Here is a tiny trained network, its code and every weight. The questions are about switching its units off for an input and a class, where a switched-off unit gives its printed mean instead of its output.

import numpy as np


def w(rows, s, z=0):
    codes = np.array(rows[::2]) - 128.0
    scale = np.full(codes.shape[1], s)
    scale[-1] = z or s
    return codes * scale


def norm(h):
    return h / np.sqrt((h * h).mean(-1, keepdims=True) + 1e-5)


def f(y):
    return y / 2 * (1 + np.tanh(0.7978845608 * (y + 0.044715 * y**3)))


def log_softmax(a):
    a = a - a.max(-1, keepdims=True)
    return a - np.log(np.exp(a).sum(-1, keepdims=True))


def net(x, mask):
    res = np.array(x, float).reshape(1, 4) / 4 @ E
    u = 0
    for l in range(3):
        y = f(norm(res) @ A[l][:, :-1].T + A[l][:, -1])
        res = res + np.where(mask[u : u + 6], y, B[l][:, -1]) @ B[l][:, :-1]
        u += 6
    return log_softmax(norm(res)[-1] @ U[:, :-1].T + U[:, -1])


A, B = {}, {}
E = w([
[182,101,24,43,241],'x0',
[8,151,74,25,188],'x1',
[79,2,163,132,42],'x2',
[196,239,127,167,170],'x3',
],0.0027)
A[0] = w([
[133,129,129,122,105,117],'0.n0',
[214,254,146,157,162,75],'0.n1',
[189,88,108,92,165,40],'0.n2',
[190,231,139,172,152,33],'0.n3',
[127,158,88,163,139,76],'0.n4',
[88,243,79,57,229,1],'0.n5',
],0.008,0.0017)
B[0] = w([
[94,114,79,140,126,129],'0.n0',
[216,199,124,220,90,254],'0.n1',
[157,103,89,114,127,159],'0.n2',
[204,154,115,197,86,216],'0.n3',
[166,144,188,98,109,131],'0.n4',
[1,174,92,9,198,250],'0.n5',
],0.0099,0.0048)
A[1] = w([
[215,2,128,90,205,56],'1.n0',
[69,188,178,29,209,55],'1.n1',
[176,85,102,94,129,64],'1.n2',
[85,101,134,185,93,96],'1.n3',
[37,103,224,163,55,53],'1.n4',
[17,102,239,170,41,4],'1.n5',
],0.0078,0.0015)
B[1] = w([
[151,14,169,215,229,171],'1.n0',
[44,142,2,66,172,225],'1.n1',
[174,138,192,151,213,134],'1.n2',
[169,142,125,57,113,171],'1.n3',
[163,106,189,35,43,232],'1.n4',
[120,95,253,40,29,254],'1.n5',
],0.0085,0.0047)
A[2] = w([
[55,90,143,94,152,3],'2.n0',
[245,243,119,205,69,49],'2.n1',
[102,207,209,143,170,44],'2.n2',
[44,171,188,174,136,71],'2.n3',
[199,247,128,254,45,67],'2.n4',
[164,119,180,58,27,11],'2.n5',
],0.0075,0.00076)
B[2] = w([
[205,215,147,141,163,153],'2.n0',
[109,135,95,221,59,250],'2.n1',
[109,10,37,105,80,129],'2.n2',
[189,80,57,81,123,121],'2.n3',
[162,153,71,225,62,254],'2.n4',
[128,150,170,92,84,213],'2.n5',
],0.014,0.0063)
U = w([
[167,175,63,255,54,180],'0',
[167,37,167,175,233,4],'1',
[55,194,37,41,209,178],'2',
[134,119,226,35,48,205],'3',
],0.0099,0.0016)

Each question gives the input, the list of numbers given to net, and the class t.
The units are the neurons (one row each of A and B). Each row of codes is followed by its name. A weight is (code - 128) times the scale printed after its matrix; where a second scale follows, it is the last column's (A, B and U).
mask holds one flag per neuron, layer by layer. A switched-off neuron (its flag False) gives its mean, the last column of its row in B, instead of its output. The means were averaged over made-up inputs and are rounded, as every weight is.
A unit's drop is (log p(t) with every unit on - log p(t) with that unit switched off) / (log p(t) with every unit on - log p(t) with every unit switched off).
The circuit of an input: a set's keep is (log p(t) with only the set's units on - log p(t) with every unit switched off) / (log p(t) with every unit on - log p(t) with every unit switched off). Starting from the 12 units with the biggest drops (on a tie, the unit counted first), units are removed one at a time, each time the one whose removal leaves the highest keep (on an exact tie, the one counted first), for as long as the keep stays at least 0.8.
units of the circuit, in order: the units of the circuit, biggest drop first
most important unit: the unit with the biggest drop
top k neurons: the k neurons with the biggest drops, biggest first
k most important neurons of layer l: the k neurons of layer l with the biggest drops, biggest first
drop of u: that unit's drop, to one decimal
input [3,-1,1,1], class 1: most important unit -> 0.n2
input [2,-8,5,2], class 1: units of the circuit, in order -> [0.n1, 0.n3, 1.n0, 2.n4]
input [3,-3,5,-4], class 1: top 2 neurons -> [1.n0, 0.n5]
input [4,6,6,-5], class 1: top 3 neurons -> [0.n5, 1.n0, 2.n4]
input [1,-4,1,-5], class 3: 2 most important neurons of layer 1 -> [1.n1, 1.n3]
input [4,-3,4,-8], class 1: top 2 neurons -> [0.n5, 1.n0]
input [4,0,7,1], class 1: top 2 neurons -> [0.n5, 0.n1]
input [-3,-3,-6,-7], class 3: top 3 neurons -> [0.n1, 0.n5, 0.n3]
input [-8,-5,-2,-3], class 3: drop of 0.n1 -> 0.4
input [-6,7,6,3], class 3: drop of 0.n5 -> 0.3
input [4,7,-4,7], class 2: drop of 0.n5 -> 1.9
